A new row, then its nearest point in the smallest flat space through zero that holds the last named rows above it.
In the rows, zero is written as 128.
Radim, 3 rows:
[[ 85 130 134  91 115  95 110 119 136 121 118 156 131 127 176]
 [165 132 107 151 134 122  89 155 114 101 129 127 129 116 134]
 [134 133 118 114 143 125 126 101  92 147 138 128 144 151 135]]
New rows:
[116 142 134 124 143 142 177  94 117 146 130 107 120 144 115] -> [119 126 138 120 134 145 164 100 122 159 135 117 132 147 107]
[118 149 125 142 135 138 102 133 134 117 111 163 124 150 142] -> [126 130 124 124 126 117 112 134 127 118 125 136 129 124 143]
[144 137 136 108 144 143 161 113 135 142 138 121 174 122 138] -> [125 128 130 121 134 135 144 110 118 146 133 124 133 141 120]
mut (2 x 15):
[[115 102 115 135 127 145 109 132 119 113 133 158 112 102 135]
 [126  99 110 148 121 152  92 157 122 118 105 132 129 123 114]]
New rows:
[121 142 160 108 126 110 151  97 114 130 151 123 129 118 137] -> [126 148 141 112 134 111 156 103 131 133 150 132 123 126 143]
[126 159 142 119 126  83 129  79 106 149 148 127  97 148 129] -> [129 152 143 110 134 108 159 102 133 136 149 126 126 131 141]
tulez, 5 rows:
[[148 119 144  97 117 146  89 131 109 144 130 129 134 117 123]
 [136 110 134  97 112 154  83 135 117 154 130 119 142 128 113]
 [110 153 110  89 136 138 120 135 128 153 140 138 134 109 121]
 [135 121 128 111 132 167 102 146 134 144 132 130 119 122 141]
 [154 125 144 140 144 168 135 132 137 147 102 128 136 127 121]]
New rows:
[171 128 159 132 122 122 133  94 126 146 119 113 126 139  91] -> [157 121 155 137 123 125 131 111 112 134 104 123 150 130 102]
[102 142 111 108 135 152 146  85 130 105 124 116 129 103 154] -> [118 146 117 122 139 125 140 131 133 127 135 138 121 118 136]
sodo (3 x 15):
[[175 131 161 118 125 162 114 132 102 149 118 133 113  87 114]
 [184 109 144 112  97 133 189 137 111 142 152 119 140 135 155]
 [156 147 178 119 101  93 149 162  69 117 120 109 132 145 151]]
New rows:
[130 117 145 128 148  89 138 135  88 126 152 126 130 135 154] -> [132 135 143 126 116 106 142 142 108 119 128 119 133 144 142]
[118 128 114 120 157 117 110 106 162 144 141 142 128 140 123] -> [107 122 104 134 140 134 119 115 154 128 131 134 128 128 121]
bori (4 x 15):
[[106 136 112 158 141 104 140 140  84 144 119 109 113 144  95]
 [108 139 111 177 146 118 135 122  69 143 112 106 120 133  76]
 [106 149 112 173 146 124 123 150  73 144 103 111 108 141  92]
 [119 135 109 156 132 113 129 140  84 133 123 106 118 125 103]]
New rows:
[124 108 120 130 104  88 129 105 121 124 130 106 109 127 105] -> [126 116 116 130 123  99 147 118 112 128 144 111 131 123 114]
[143 134 128 133  99 118 102 157 101 120 134 134 142 115 154] -> [141 132 115 126 113 129 109 156 117 115 132 117 122 107 146]
[129 148 150  98 147 151 149 131 141 122 104 131 139 130 123] -> [125 131 142 124 135 144 125 121 146 132 119 144 130 139 132]
pirur, 3 rows:
[[133 104 136 104 106 118 112 171  97 142 140  63 134 134 111]
 [181 130  90 111 112 133 130 110 112 137 161 109 153 128 118]
 [132 135 126 100 106 126 136 111 119 134 139  95 118 133 115]]
New rows:
[ 98 149 100 154 127 161 149  79 141 103 150 135 106 136 152] -> [124 152 122 127 130 134 147  82 147 121 125 156 114 127 132]
[165 130 124 132  85 124 121 168 130 143 131 105 114 158 123] -> [140 116 125 117 117 125 120 146 111 136 139  98 137 130 120]
[126 152 121 138 159 157 135 128 146 112 127 161 145 120 141] -> [132 134 120 150 146 134 130 117 143 121 123 168 135 123 140]
daru (5 x 15):
[[129 148 118 136 108 140 168 136  80 139 154 146 126 120 147]
 [151 139 128 127 113 139 142 147 100 147 145 142 131 126 160]
 [129 135 113 137 109 137 143 148  85 153 143 135 138 116 142]
 [126 139 119 133 118 127 146 146 103 142 136 147 128 122 165]
 [154 165 132 155 102 143 173 150  81 156 137 144 118 130 188]]
New rows:
[104 113 131 111  94 125 136 101 138 104 111 136 150 123  73] -> [105 117 121 121 134 127 127 106 132 108 135 119 130 123  79]
[ 88 128 105 124 129 162 142 141 113 141 139 141 103 153 116] -> [108 131 115 131 123 127 145 125 108 126 138 135 128 119 121]
[136 142 144 163 105 129 131 149 117 157 126 114 131 124 130] -> [141 139 129 156 114 138 131 140 109 154 115 111 131 128 135]
tavi, 2 rows:
[[114 118 165 109 150 138 147 122  94 106 108 107 134 162  94]
 [154 130  81 158 104 124 128 135 157 137 171 159 108 104 166]]
New rows:
[110 123 150 106 159 152 129 120 127 116 109 170 124 126 115] -> [122 126 142 120 136 130 132 126 117 123 118 120 132 138 116]
[131 133 110 136 120 153 125 152 128  99 156 181 110 121 139] -> [145 123 106 145 119 131 142 131 133 121 158 145 112 128 143]
[130 130 113 149  97 133 130 100 120 128 177 126 107 149 129] -> [143 121 112 142 123 133 145 130 128 117 155 142 112 134 137]
vabak, 4 rows:
[[122 142 121 137 118 142 169 137 122 151 137 174 124 168 160]
 [145 174 146 152 107 120 155 139 118 151 104 145 139 151 137]
 [144 140 135 138 153 101  85 145 148 126 148 133 128 114 128]
 [136 157 127 137 141 112  93 134 162 135 162 168 116 130 131]]
New rows:
[146 154 152 134 139 103 135 178 127 146 144 142 119 146 138] -> [147 151 139 151 142 107 126 158 128 144 134 148 136 142 152]
[111 112 151 121 155 165 111  97 164 102 127 110 159  90 122] -> [120 108 122 112 132 131 104 111 137 110 132 106 122 104 106]
Pagev:
[[104 136  89 140 144 128 128 115 142 125 137 140 131 127 136]
 [127 115  90 154 133 141 141 124 127 132 116 117 125 170 115]
 [124 101  63 121 170 133 124  97 147 142 109 175 132 130 119]
 [159 156  78 149 129 141 113  97  88 125 102 153 123 144 122]
 [102 180 132 152 111 129 124 130 118 108 155 104 127 120 147]]
New rows:
[167 111 145 120 129 101 113 156 133 115 126 147 139 106 128] -> [157 111 147 111 115 102 126 141 127 131 126 151 131 111 139]
[124 163 159 106 170 131 139 109 124 111 117 135 112 128 113] -> [120 144 144 110 142 149 114 112 121 129 122 125 126 111 116]
[ 98 120 116 132 124 125 131  94  89 158 121 111 109 142 165] -> [123 139 113 140 130 137 128 121 122 125 127 122 126 138 126]
mep, 2 rows:
[[107 142 168  90 115 115 147 140 140 125 146 123 144 170 153]
 [115 136 155 105 120 122 141 139 138 125 136 122 146 160 148]]
New rows:
[147 130 147 151 108 123 120 159 126 134 123 135 156 164 119] -> [129 125 134 131 129 135 131 139 136 124 118 119 153 146 142]
[144 143 124 124 160 114 115 120 127 137 123 174  99 104 125] -> [130 129 117 130 129 123 122 115 119 132 137 138 100 105 111]
[139 128  91 185 148 154 113 130 125 121  99 142 129 109 133] -> [150 111  94 169 142 148 112 127 124 127  99 124 138 104 117]
Fafi (4 x 15):
[[117  90 143 159 100 166 133 101 142 147 119 123 146 119 119]
 [121 110 162 133  97 127 149  95 126 153 104 113 144 143 120]
 [131 100 108 132 155 134  96 146 105 105 148  87 125  99 123]
 [130 102 171 133 123 145 131 115 137 167 106  91 146 131  84]]
New rows:
[123 148 121 129  88 107 144 101 141 149 129 157 140 173 153] -> [120 148 136 126  95 114 159 103 134 134 114 164 130 153 152]
[123 166 154 119 121  98 133 114 134 138 106 164 169 164 140] -> [128 159 146 112 110 105 156 116 136 143 110 155 127 158 134]
[130  98 129 144 138 151 136 115 157 115 152 118  90  94 113] -> [126 107 119 147 133 158 113 133 137 127 138 124 131 108 120]
somu, 3 rows:
[[130 113 116 138 159 154 127 116 141 124  93  76 132 134 137]
 [128  93 145 141 116 155 130  92 133 128 116 114 143 120 126]
 [142 161 112 109 158 127 124 137 115 114  99  83 118 113 126]]
New rows:
[129 153 147 165 102 123 122 147  95 152 141 155 172 116 138] -> [127 130 139 125 106 117 129 128 121 131 148 158 129 123 122]
[109  86 117 145 113 155 140 107 140 143 131 159 147 140 124] -> [116  87 140 151 112 143 132 110 146 139 139 146 141 143 133]
poz (5 x 15):
[[155 116 130 124 135 110 128 123 131  79 117 129 117 140 126]
 [144 128 144 110 126 182 110 138 134 123 115 115 122 150 110]
 [108 121 137 136 115 111 126 128 115 146 136 115 147 102 146]
 [150 104 126  70 165  95  91 139 131 106 135 151 135 111  95]
 [147  80 136 133 107 112  88 127 151 147 132  90 130 107 143]]
New rows:
[103 140 107 108 129  89 161 139 104 110 130 140 132 102 131] -> [108 141 124 124 142  89 148 126 104 113 136 151 143 111 132]
[113 139 136  97 137 161 114 146 123 124 108  99 132 142 166] -> [125 131 150 119 119 162 120 136 116 125 120 112 137 132 126]
guz:
[[162 118 125 111 150 129 113 144 143 126 104 151 133 171 128]
 [158 122 113  90 118 152  75 122 127 105  87 168 135 162 118]
 [148 123 122 117 118 131 111 145 117 115  98 150 125 140 120]
 [144 134 123  94 122 136  90 119 136 125 101 158 138 144 135]
 [161 139 106 100 106 154  85 139 130 102  73 172 116 168 111]]
New rows:
[133 108 136 131 108 134 133 117 132  75 150 134 136 135 107] -> [128 109 120 134 126 147 121 118 113 106 135 121 128 133 108]
[117 106 101 117 173 140 116  84 158 143 137 166 123 144 139] -> [132 125 127 108 154 142 109  97 157 134 142 130 144 156 136]
[121  88 117 150 127 124 144 138 103 114 111 109 114 135 114] -> [134 102 126 149 128 130 142 147 102 109 130 118 121 128 106]
Nurut (2 x 15):
[[128 151 175  97 170 125 132 117 161  66 117 129 153 129 127]
 [137 144 157 110 162 116 121 117 129 114 108 103 179 134 127]]
New rows:
[135 161 126 119 166 141 111 120 180 114 111 110 154 141 129] -> [131 141 154 111 154 123 127 120 139 103 117 119 154 130 127]
[123 134 155  89 158 115 146 119 151  89 143 139 133 118 132] -> [125 142 157 108 151 129 134 123 155  82 126 137 132 127 128]
sur (4 x 15):
[[136 128 120 111 133 145 128 127 138 172 143 118 102 138 119]
 [100 117 180 153 121 118 110 150 118 103 124 162 161 114 147]
 [138 105 122 149 120 141 140 125 137 132 130  98 185 144 119]
 [119 116 151 155 152 161 111 149 121 171 127 136 191 169 143]]
New rows:
[157 129 110 122 105 116 133  97 101 136 124  79 139 126  86] -> [149 120  96 124 116 128 150 110 140 123 131  91 134 129 109]
[157  98 157 151 135 116 149 154 151 132  83 126 138 127 131] -> [125 117 139 140 121 129 128 132 130 123 129 125 153 128 128]
[132 149 119 139 131 141 104 133 105 143 147 138 147  91 151] -> [121 131 137 132 135 130 120 135 122 132 125 140 132 132 136]
